Here is a tiny trained network, its code and every weight. The questions are about switching its units off for an input and a class, where a switched-off unit gives its printed mean instead of its output.

import numpy as np


def w(rows, s, z=0):
    codes = np.array(rows[::2]) - 128.0
    scale = np.full(codes.shape[1], s)
    scale[-1] = z or s
    return codes * scale


def f(y):
    return np.maximum(y, 0)


def log_softmax(a):
    a = a - a.max(-1, keepdims=True)
    return a - np.log(np.exp(a).sum(-1, keepdims=True))


def net(x, mask):
    res = np.array(x, float).reshape(1, 8) / 4 @ E
    y = f(res @ A[0][:, :-1].T + A[0][:, -1])
    res = res + np.where(mask, y, B[0][:, -1]) @ B[0][:, :-1]
    return log_softmax(res[-1] @ U[:, :-1].T + U[:, -1])


A, B = {}, {}
E = w([
[128,128,127],'x0',
[129,128,128],'x1',
[37,105,65],'x2',
[145,7,143],'x3',
[128,128,128],'x4',
[128,128,128],'x5',
[198,123,18],'x6',
[128,128,128],'x7',
],0.014)
A[0] = w([
[174,100,175,85],'n0',
[115,199,88,156],'n1',
[156,254,142,205],'n2',
[165,168,151,171],'n3',
[246,71,207,159],'n4',
[52,37,83,43],'n5',
[117,93,173,214],'n6',
[82,130,195,225],'n7',
[33,211,66,144],'n8',
[201,126,30,146],'n9',
[206,166,164,139],'n10',
[72,130,207,253],'n11',
[126,121,160,113],'n12',
[224,213,188,169],'n13',
[73,145,169,157],'n14',
[159,144,85,143],'n15',
],0.017,0.0065)
B[0] = w([
[64,165,116,177],'n0',
[228,130,156,205],'n1',
[123,33,142,244],'n2',
[113,102,149,177],'n3',
[11,216,61,253],'n4',
[152,2,144,202],'n5',
[80,102,115,191],'n6',
[112,182,225,213],'n7',
[221,223,151,242],'n8',
[202,81,28,242],'n9',
[83,79,76,198],'n10',
[119,205,238,231],'n11',
[107,132,145,152],'n12',
[100,36,117,234],'n13',
[160,179,190,189],'n14',
[167,111,98,181],'n15',
],0.035,0.019)
U = w([
[89,30,216,131],'0',
[154,34,69,247],'1',
[84,155,137,157],'2',
[146,150,7,4],'3',
[172,179,139,115],'4',
[208,153,63,53],'5',
],0.011,0.0034)

Each question gives the input, the list of numbers given to net, and the class t.
The units are the neurons (one row each of A and B). Each row of codes is followed by its name. A weight is (code - 128) times the scale printed after its matrix; where a second scale follows, it is the last column's (A, B and U).
mask holds one flag per neuron, in row order. A switched-off neuron (its flag False) gives its mean, the last column of its row in B, instead of its output. The means were averaged over made-up inputs and are rounded, as every weight is.
A unit's drop is (log p(t) with every unit on - log p(t) with that unit switched off) / (log p(t) with every unit on - log p(t) with every unit switched off).
The circuit of an input: a set's keep is (log p(t) with only the set's units on - log p(t) with every unit switched off) / (log p(t) with every unit on - log p(t) with every unit switched off). Starting from the 12 units with the biggest drops (on a tie, the unit counted first), units are removed one at a time, each time the one whose removal leaves the highest keep (on an exact tie, the one counted first), for as long as the keep stays at least 0.8.
circuit, biggest first: the units of the circuit, biggest drop first
most important unit: the unit with the biggest drop
k most important neurons: the k neurons with the biggest drops, biggest first
drop of u: that unit's drop, to one decimal
input [4,0,-5,2,8,-1,6,8], class 3: circuit, biggest first => [n4]
input [-3,5,6,-2,-4,7,1,-5], class 5: 2 most important neurons => [n11 n7]
input [-6,5,1,-1,3,-3,3,-8], class 5: 3 most important neurons => [n13 n4 n5]
input [7,2,0,3,-4,-6,6,1], class 3: 2 most important neurons => [n2 n13]
input [-7,-5,1,-8,2,1,5,4], class 5: 4 most important neurons => [n8 n1 n5 n6]
input [2,0,1,3,7,-5,1,0], class 1: 3 most important neurons => [n11 n8 n7]
input [5,-7,-7,-7,-5,2,0,-6], class 0: 2 most important neurons => [n9 n2]
input [-1,-5,3,-8,2,1,1,-1], class 5: 3 most important neurons => [n8 n11 n7]
input [7,4,0,-5,4,0,1,-7], class 1: 2 most important neurons => [n2 n11]
input [-6,8,-8,8,-8,5,1,-4], class 3: 2 most important neurons => [n11 n4]
input [-7,-3,-4,0,-3,8,2,8], class 1: 2 most important neurons => [n8 n13]
input [-8,-2,-8,1,1,-5,-4,-1], class 2: 3 most important neurons => [n4 n5 n0]
input [1,-3,-7,1,3,5,8,7], class 3: 2 most important neurons => [n4 n5]
input [7,-2,-4,5,2,7,0,-2], class 2: most important unit => n9
input [-2,-1,4,-1,7,1,1,-6], class 5: 2 most important neurons => [n11 n7]
input [4,-7,-6,2,-3,3,-2,0], class 2: drop of n4 => 1.4
input [1,5,5,-1,2,1,4,7], class 5: drop of n3 => 0.0
input [2,-6,-1,1,5,0,8,-7], class 3: drop of n2 => 1.0
